Below are the code and all the weights of a small trained network. Each question names an input and a class and asks about switching units off, where a switched-off unit gives its printed mean instead of its output.

import numpy as np


def w(rows, s, z=0):
    codes = np.array(rows[::2]) - 128.0
    scale = np.full(codes.shape[1], s)
    scale[-1] = z or s
    return codes * scale


def f(y):
    return y / 2 * (1 + np.tanh(0.7978845608 * (y + 0.044715 * y**3)))


def log_softmax(a):
    a = a - a.max(-1, keepdims=True)
    return a - np.log(np.exp(a).sum(-1, keepdims=True))


def net(x, mask):
    res = np.array(x, float).reshape(1, 3) / 4 @ E
    y = f(res @ A[0][:, :-1].T + A[0][:, -1])
    res = res + np.where(mask, y, B[0][:, -1]) @ B[0][:, :-1]
    return log_softmax(res[-1] @ U[:, :-1].T + U[:, -1])


A, B = {}, {}
E = w([
[146,172,14,131,137,123],'x0',
[153,146,101,129,28,48],'x1',
[163,255,102,137,92,194],'x2',
],0.0086)
A[0] = w([
[157,132,149,127,188,137,79],'n0',
[127,142,150,109,111,134,112],'n1',
[134,116,238,131,2,73,82],'n2',
[141,155,172,135,125,141,72],'n3',
[109,149,106,128,90,150,94],'n4',
[129,136,146,124,112,135,102],'n5',
[137,96,72,127,118,117,61],'n6',
[142,197,128,138,137,116,54],'n7',
[131,122,71,123,147,79,25],'n8',
[133,146,110,123,142,125,90],'n9',
[133,140,155,135,184,133,76],'n10',
[119,106,140,132,87,101,119],'n11',
[140,141,106,141,153,150,24],'n12',
[136,115,171,120,94,96,60],'n13',
[126,128,126,132,145,137,127],'n14',
[119,171,108,122,87,161,49],'n15',
[146,123,141,135,150,142,88],'n16',
[112,146,117,136,130,90,59],'n17',
[125,149,97,121,147,154,55],'n18',
[95,133,100,116,113,100,78],'n19',
[155,120,90,133,78,113,39],'n20',
[134,114,23,127,79,36,175],'n21',
[122,114,140,122,195,178,66],'n22',
[142,135,147,118,124,132,101],'n23',
[140,254,78,129,22,116,151],'n24',
[115,121,136,116,150,161,80],'n25',
[131,188,111,130,78,144,87],'n26',
[108,155,114,116,127,111,116],'n27',
[137,103,141,126,53,80,129],'n28',
[118,158,103,130,102,145,109],'n29',
[134,190,66,132,129,161,107],'n30',
[144,101,84,135,111,115,116],'n31',
[122,121,160,134,180,158,62],'n32',
[128,138,140,128,146,131,119],'n33',
[138,148,110,120,103,149,96],'n34',
[133,223,70,126,130,151,110],'n35',
[129,128,133,125,123,121,135],'n36',
[143,184,100,135,125,146,78],'n37',
[95,135,141,147,95,149,99],'n38',
[123,91,11,137,133,79,2],'n39',
[130,120,126,130,158,155,109],'n40',
[148,175,112,115,92,160,40],'n41',
],0.018,0.0054)
B[0] = w([
[106,119,100,132,137,142,154],'n0',
[149,126,137,127,107,161,134],'n1',
[148,106,237,113,56,126,224],'n2',
[163,136,121,89,93,173,143],'n3',
[140,124,131,156,136,114,144],'n4',
[151,104,135,137,114,157,130],'n5',
[139,124,120,99,140,121,140],'n6',
[160,128,121,142,115,119,153],'n7',
[154,115,118,85,123,129,143],'n8',
[122,109,137,146,145,88,131],'n9',
[109,130,102,137,136,152,154],'n10',
[94,163,164,106,138,107,157],'n11',
[109,77,162,153,145,85,135],'n12',
[123,153,172,109,117,113,154],'n13',
[117,167,116,106,117,126,135],'n14',
[167,128,119,140,113,130,157],'n15',
[122,126,115,135,127,142,135],'n16',
[137,91,117,137,160,132,127],'n17',
[100,106,177,148,137,70,143],'n18',
[133,119,121,122,158,132,134],'n19',
[101,93,92,160,162,187,148],'n20',
[165,134,92,60,214,166,215],'n21',
[75,123,79,139,150,145,188],'n22',
[138,116,131,138,115,153,128],'n23',
[152,146,110,254,203,160,250],'n24',
[115,122,101,133,132,148,148],'n25',
[167,138,119,154,132,141,175],'n26',
[134,115,130,142,149,96,133],'n27',
[45,113,155,128,190,57,186],'n28',
[139,141,131,154,128,102,151],'n29',
[150,146,139,123,63,64,189],'n30',
[122,147,123,108,165,114,144],'n31',
[98,129,97,148,144,164,171],'n32',
[128,151,117,118,110,143,134],'n33',
[144,123,130,152,126,112,145],'n34',
[170,125,108,141,76,59,206],'n35',
[124,151,137,121,128,130,130],'n36',
[163,123,115,145,100,100,167],'n37',
[154,113,133,124,108,159,132],'n38',
[171,123,125,25,102,131,168],'n39',
[100,158,106,114,133,130,150],'n40',
[176,134,114,134,107,134,162],'n41',
],0.061,0.015)
U = w([
[59,149,82,128,159,206,254],'0',
[204,174,130,199,149,141,131],'1',
[107,125,254,117,119,151,185],'2',
[153,16,128,148,172,159,13],'3',
[150,145,213,133,224,183,34],'4',
[92,139,186,96,113,241,24],'5',
[145,143,119,46,217,156,201],'6',
[101,149,86,144,115,107,109],'7',
],0.0084,0.0043)

Each question gives the input, the list of numbers given to net, and the class t.
The units are the neurons (one row each of A and B). Each row of codes is followed by its name. A weight is (code - 128) times the scale printed after its matrix; where a second scale follows, it is the last column's (A, B and U).
mask holds one flag per neuron, in row order. A switched-off neuron (its flag False) gives its mean, the last column of its row in B, instead of its output. The means were averaged over made-up inputs and are rounded, as every weight is.
A unit's drop is (log p(t) with every unit on - log p(t) with that unit switched off) / (log p(t) with every unit on - log p(t) with every unit switched off).
The circuit of an input: a set's keep is (log p(t) with only the set's units on - log p(t) with every unit switched off) / (log p(t) with every unit on - log p(t) with every unit switched off). Starting from the 12 units with the biggest drops (on a tie, the unit counted first), units are removed one at a time, each time the one whose removal leaves the highest keep (on an exact tie, the one counted first), for as long as the keep stays at least 0.8.
units of the circuit, in order: the units of the circuit, biggest drop first
k most important neurons: the k neurons with the biggest drops, biggest first
drop of u: that unit's drop, to one decimal
input [2,-4,1], class 7: units of the circuit, in order	[n24 n2 n21]
input [-2,3,1], class 4: units of the circuit, in order	[n35]
input [1,0,-2], class 6: 2 most important neurons	[n2 n24]
input [6,8,0], class 6: 2 most important neurons	[n21 n39]
input [-8,-4,-2], class 5: 2 most important neurons	[n24 n2]
input [2,3,0], class 6: 2 most important neurons	[n21 n2]
input [4,-4,-4], class 0: 2 most important neurons	[n21 n2]
input [-1,4,-4], class 2: 2 most important neurons	[n2 n24]
input [0,4,-6], class 6: 2 most important neurons	[n21 n24]
input [4,-4,0], class 7: 2 most important neurons	[n24 n2]
input [-6,-3,4], class 5: drop of n24	0.3
input [1,-7,-1], class 0: drop of n23	0.0
input [-6,-3,-4], class 5: drop of n24	0.2
input [-7,-4,-4], class 5: drop of n24	0.4
input [-3,5,0], class 2: units of the circuit, in order	[n2]
